Here is a tiny trained network, its code and every weight. The questions are about switching its units off for an input and a class, where a switched-off unit gives its printed mean instead of its output.

import numpy as np


def w(rows, s, z=0):
    codes = np.array(rows[::2]) - 128.0
    scale = np.full(codes.shape[1], s)
    scale[-1] = z or s
    return codes * scale


def f(y):
    return y / 2 * (1 + np.tanh(0.7978845608 * (y + 0.044715 * y**3)))


def log_softmax(a):
    a = a - a.max(-1, keepdims=True)
    return a - np.log(np.exp(a).sum(-1, keepdims=True))


def net(x, mask):
    res = np.array(x, float).reshape(1, 4) / 4 @ E
    y = f(res @ A[0][:, :-1].T + A[0][:, -1])
    res = res + np.where(mask, y, B[0][:, -1]) @ B[0][:, :-1]
    return log_softmax(res[-1] @ U[:, :-1].T + U[:, -1])


A, B = {}, {}
E = w([
[51,182,202,116,45,81,177,153],'x0',
[85,173,27,158,150,202,159,205],'x1',
[106,153,108,194,196,49,197,70],'x2',
[3,122,155,120,176,133,64,129],'x3',
],0.013)
A[0] = w([
[87,214,133,118,34,74,159,140,89],'N0',
[120,109,110,157,165,90,194,112,108],'N1',
[113,158,82,155,150,177,174,212,135],'N2',
[184,118,39,120,203,148,50,55,106],'N3',
[179,172,132,111,112,149,167,87,101],'N4',
[161,93,132,47,66,188,72,196,105],'N5',
[7,77,135,101,174,145,58,121,142],'N6',
[108,212,79,144,143,168,138,180,96],'N7',
[130,150,157,84,138,113,181,160,251],'N8',
[113,171,99,189,219,52,190,54,124],'N9',
[162,89,195,79,111,61,75,29,116],'N10',
[218,138,83,131,54,118,180,147,115],'N11',
[162,91,90,138,150,131,94,112,105],'N12',
],0.012,0.017)
B[0] = w([
[106,142,196,4,162,123,48,119,193],'N0',
[162,163,161,134,63,170,59,176,171],'N1',
[123,84,191,153,54,140,187,42,203],'N2',
[112,91,194,30,171,91,133,125,225],'N3',
[55,185,80,136,139,123,120,107,154],'N4',
[174,179,171,173,107,200,96,208,205],'N5',
[100,189,62,167,175,61,195,151,232],'N6',
[110,126,173,171,134,176,104,40,182],'N7',
[136,12,146,103,105,92,213,159,227],'N8',
[196,186,153,140,93,173,138,195,240],'N9',
[117,123,192,212,132,169,146,60,250],'N10',
[50,227,43,173,201,34,167,125,198],'N11',
[62,108,150,54,150,171,158,146,168],'N12',
],0.011,0.02)
U = w([
[114,101,169,182,112,169,142,23,108],'0',
[161,150,152,146,99,177,127,225,97],'1',
[85,115,173,13,148,122,125,125,117],'2',
[76,174,91,167,168,77,153,135,145],'3',
[159,6,126,141,134,97,191,173,255],'4',
[125,95,105,120,98,104,61,70,96],'5',
],0.015,0.0097)

Each question gives the input, the list of numbers given to net, and the class t.
The units are the neurons (one row each of A and B). Each row of codes is followed by its name. A weight is (code - 128) times the scale printed after its matrix; where a second scale follows, it is the last column's (A, B and U).
mask holds one flag per neuron, in row order. A switched-off neuron (its flag False) gives its mean, the last column of its row in B, instead of its output. The means were averaged over made-up inputs and are rounded, as every weight is.
A unit's drop is (log p(t) with every unit on - log p(t) with that unit switched off) / (log p(t) with every unit on - log p(t) with every unit switched off).
The circuit of an input: a set's keep is (log p(t) with only the set's units on - log p(t) with every unit switched off) / (log p(t) with every unit on - log p(t) with every unit switched off). Starting from the 12 units with the biggest drops (on a tie, the unit counted first), units are removed one at a time, each time the one whose removal leaves the highest keep (on an exact tie, the one counted first), for as long as the keep stays at least 0.8.
circuit, biggest first: the units of the circuit, biggest drop first
most important unit: the unit with the biggest drop
k most important neurons: the k neurons with the biggest drops, biggest first
drop of u: that unit's drop, to one decimal
input [6,-7,-5,-8], class 3: most important unit => N11
input [7,-2,-6,-8], class 3: 4 most important neurons => N11; N3; N9; N4
input [5,-5,-6,-4], class 1: 3 most important neurons => N5; N2; N3
input [1,6,-4,-6], class 0: 2 most important neurons => N2; N6
input [-6,0,-5,-2], class 2: 2 most important neurons => N3; N9
input [3,-2,3,0], class 4: 3 most important neurons => N5; N8; N3
input [4,2,6,-5], class 1: 2 most important neurons => N9; N1
input [-3,2,-2,-3], class 4: circuit, biggest first => N0; N10; N9
input [-7,4,1,-6], class 2: 3 most important neurons => N3; N6; N12
input [2,-8,-6,8], class 0: 2 most important neurons => N10; N11
input [3,5,-6,-7], class 3: 3 most important neurons => N11; N9; N10
input [-2,-1,-2,1], class 4: 2 most important neurons => N9; N0
input [-4,7,-2,7], class 0: 2 most important neurons => N2; N7
input [3,-2,0,4], class 3: 3 most important neurons => N6; N3; N2
input [-7,-6,-8,1], class 1: most important unit => N5
input [4,6,-5,4], class 0: 2 most important neurons => N2; N7
input [1,-5,-6,1], class 1: 3 most important neurons => N5; N2; N7
input [1,3,3,3], class 4: circuit, biggest first => N10; N11; N0
input [1,0,-4,7], class 3: drop of N6 => 0.8
input [5,6,-3,-6], class 0: drop of N7 => 0.6
input [8,4,-4,1], class 2: circuit, biggest first => N0
input [4,-2,5,1], class 1: drop of N9 => 0.5
input [5,6,3,-3], class 0: drop of N3 => 0.3
